Below are the code and all the weights of a small trained network. Each question names an input and a target symbol and asks about switching units off, where a switched-off unit gives its printed mean instead of its output.

import numpy as np


def w(rows, s, z=0):
    codes = np.array(rows[::2]) - 128.0
    scale = np.full(codes.shape[1], s)
    scale[-1] = z or s
    return codes * scale


def f(y):
    return y / 2 * (1 + np.tanh(0.7978845608 * (y + 0.044715 * y**3)))


def softmax(a):
    e = np.exp(a - a.max(-1, keepdims=True))
    return e / e.sum(-1, keepdims=True)


def log_softmax(a):
    a = a - a.max(-1, keepdims=True)
    return a - np.log(np.exp(a).sum(-1, keepdims=True))


def net(x, mask):
    ids = ['ΔΠαγζημστ'.index(c) for c in x.split()]
    T = len(ids)
    res = E[ids] + P[:T]
    r = res
    for j in range(3):
        rows = slice(3 * j, 3 * j + 3)
        q, k, v = (r @ M[0][rows].T for M in (Q, K, V))
        z = softmax(np.where(np.tri(T) > 0, q @ k.T / 3**0.5, -1e9)) @ v
        o = O[0][rows]
        res = res + np.where(mask[j], z, o[:, -1]) @ o[:, :-1]
    y = f(res @ A[0][:, :-1].T + A[0][:, -1])
    res = res + np.where(mask[3:11], y, B[0][:, -1]) @ B[0][:, :-1]
    return log_softmax(res[-1] @ U[:, :-1].T + U[:, -1])


Q, K, V, O, A, B = {}, {}, {}, {}, {}, {}
E = w([
[165,140,156],'Δ',
[171,25,192],'Π',
[134,185,127],'α',
[218,149,150],'γ',
[162,186,134],'ζ',
[119,188,119],'η',
[184,113,168],'μ',
[146,252,90],'σ',
[211,87,171],'τ',
],0.016)
P = w([
[187,103,197],'0',
[42,114,208],'1',
[84,67,122],'2',
[154,124,18],'3',
[87,159,219],'4',
[39,51,109],'5',
[252,120,117],'6',
],0.016)
Q[0] = w([
[224,144,111],'H1',
[139,149,183],'H1',
[106,116,121],'H1',
[136,151,119],'H2',
[120,153,86],'H2',
[124,121,100],'H2',
[114,167,144],'H3',
[134,123,3],'H3',
[157,110,199],'H3',
],0.02)
K[0] = w([
[102,152,196],'H1',
[253,123,174],'H1',
[97,68,155],'H1',
[72,120,155],'H2',
[107,91,104],'H2',
[80,136,88],'H2',
[157,211,93],'H3',
[25,196,147],'H3',
[183,102,168],'H3',
],0.015)
V[0] = w([
[183,178,143],'H1',
[69,104,118],'H1',
[172,7,136],'H1',
[80,110,114],'H2',
[159,78,54],'H2',
[67,121,132],'H2',
[125,150,100],'H3',
[143,98,167],'H3',
[140,149,160],'H3',
],0.018)
O[0] = w([
[125,19,2,195],'H1',
[121,173,107,53],'H1',
[179,220,74,248],'H1',
[171,78,158,47],'H2',
[219,181,69,88],'H2',
[141,64,121,49],'H2',
[174,83,90,62],'H3',
[130,197,76,236],'H3',
[56,82,141,177],'H3',
],0.0093,0.014)
A[0] = w([
[132,182,51,255],'N1',
[136,112,159,39],'N2',
[151,95,9,68],'N3',
[133,225,164,108],'N4',
[10,120,140,94],'N5',
[67,94,37,86],'N6',
[23,158,59,157],'N7',
[110,158,214,50],'N8',
],0.013,0.0042)
B[0] = w([
[106,118,168,252],'N1',
[195,148,93,126],'N2',
[147,199,109,179],'N3',
[128,82,167,206],'N4',
[152,128,231,159],'N5',
[250,35,101,175],'N6',
[100,135,61,215],'N7',
[138,193,85,131],'N8',
],0.011,0.026)
U = w([
[108,74,87,93],'Δ',
[62,248,129,189],'Π',
[113,92,161,139],'α',
[184,124,1,96],'γ',
[160,65,126,2],'ζ',
[197,169,250,81],'η',
[27,115,69,232],'μ',
[99,73,155,172],'σ',
[80,202,52,143],'τ',
],0.0087,0.0058)

Each question gives the input, a string of symbols that net reads in full, and the target symbol t.
The units are the heads (3 rows each of Q, K, V and O) and the neurons (one row each of A and B). Each row of codes is followed by its name. A weight is (code - 128) times the scale printed after its matrix; where a second scale follows, it is the last column's (O, A, B and U).
mask holds one flag per unit, heads first, then neurons. A switched-off unit (its flag False) gives its mean, the last column of its rows in O or B, instead of its output. The means were averaged over made-up inputs and are rounded, as every weight is.
A unit's drop is (log p(t) with every unit on - log p(t) with that unit switched off) / (log p(t) with every unit on - log p(t) with every unit switched off).
The circuit of an input: a set's keep is (log p(t) with only the set's units on - log p(t) with every unit switched off) / (log p(t) with every unit on - log p(t) with every unit switched off). Starting from all 11 units, units are removed one at a time, each time the one whose removal leaves the highest keep (on an exact tie, the one counted first), for as long as the keep stays at least 0.8.
circuit, biggest first: the units of the circuit, biggest drop first
top k neurons: the k neurons with the biggest drops, biggest first
heads that matter: for each layer, one digit per head in row order, 1 if its drop is at least 0.15 and else 0, layers parted by /
input γ Π γ γ σ, target γ: heads that matter => 100
input μ γ Π γ μ, target μ: heads that matter => 100
input Π γ σ μ σ γ ζ, target ζ: circuit, biggest first => (H1, N6)
input μ Π ζ τ, target η: circuit, biggest first => (H1, N4)
input μ η γ μ γ, target μ: top neuron => (N3)
input Π γ σ ζ γ η, target σ: circuit, biggest first => (H1, H3)
input γ Δ Δ γ Π γ ζ, target η: circuit, biggest first => (N7, H1)
input μ γ γ σ σ η τ, target ζ: circuit, biggest first => (H1, N6, N1)
input τ Π Π γ Π, target τ: circuit, biggest first => (H1, H2)
input μ τ γ μ, target Π: circuit, biggest first => (H1, N6)
input μ γ Δ τ Π, target μ: circuit, biggest first => (H1, N3, N6, N5)
input τ γ ζ η Π γ σ, target η: heads that matter => 101
input μ τ γ τ γ, target μ: heads that matter => 110
input α σ γ, target σ: heads that matter => 100
input η γ ζ σ, target γ: heads that matter => 000
input γ η μ γ γ, target γ: heads that matter => 100
input γ σ γ Π, target ζ: circuit, biggest first => (H1, N6, N1)
input γ γ γ, target γ: circuit, biggest first => (N6, H1, N4)
input Π Δ γ ζ, target μ: circuit, biggest first => (H1, N3, N7)
input γ τ Δ γ Π τ Δ, target η: circuit, biggest first => (N7)
input Π Π ζ, target Π: circuit, biggest first => (H1)
input γ τ Π Δ γ η, target Π: top 2 neurons => (N6, N8)
input μ Π γ τ γ γ, target Π: top 2 neurons => (N6, N1)
input Π Π γ Π, target η: heads that matter => 110
input γ τ Π σ, target Π: top 2 neurons => (N6, N3)
input Π τ γ ζ, target Π: top 3 neurons => (N6, N1, N3)
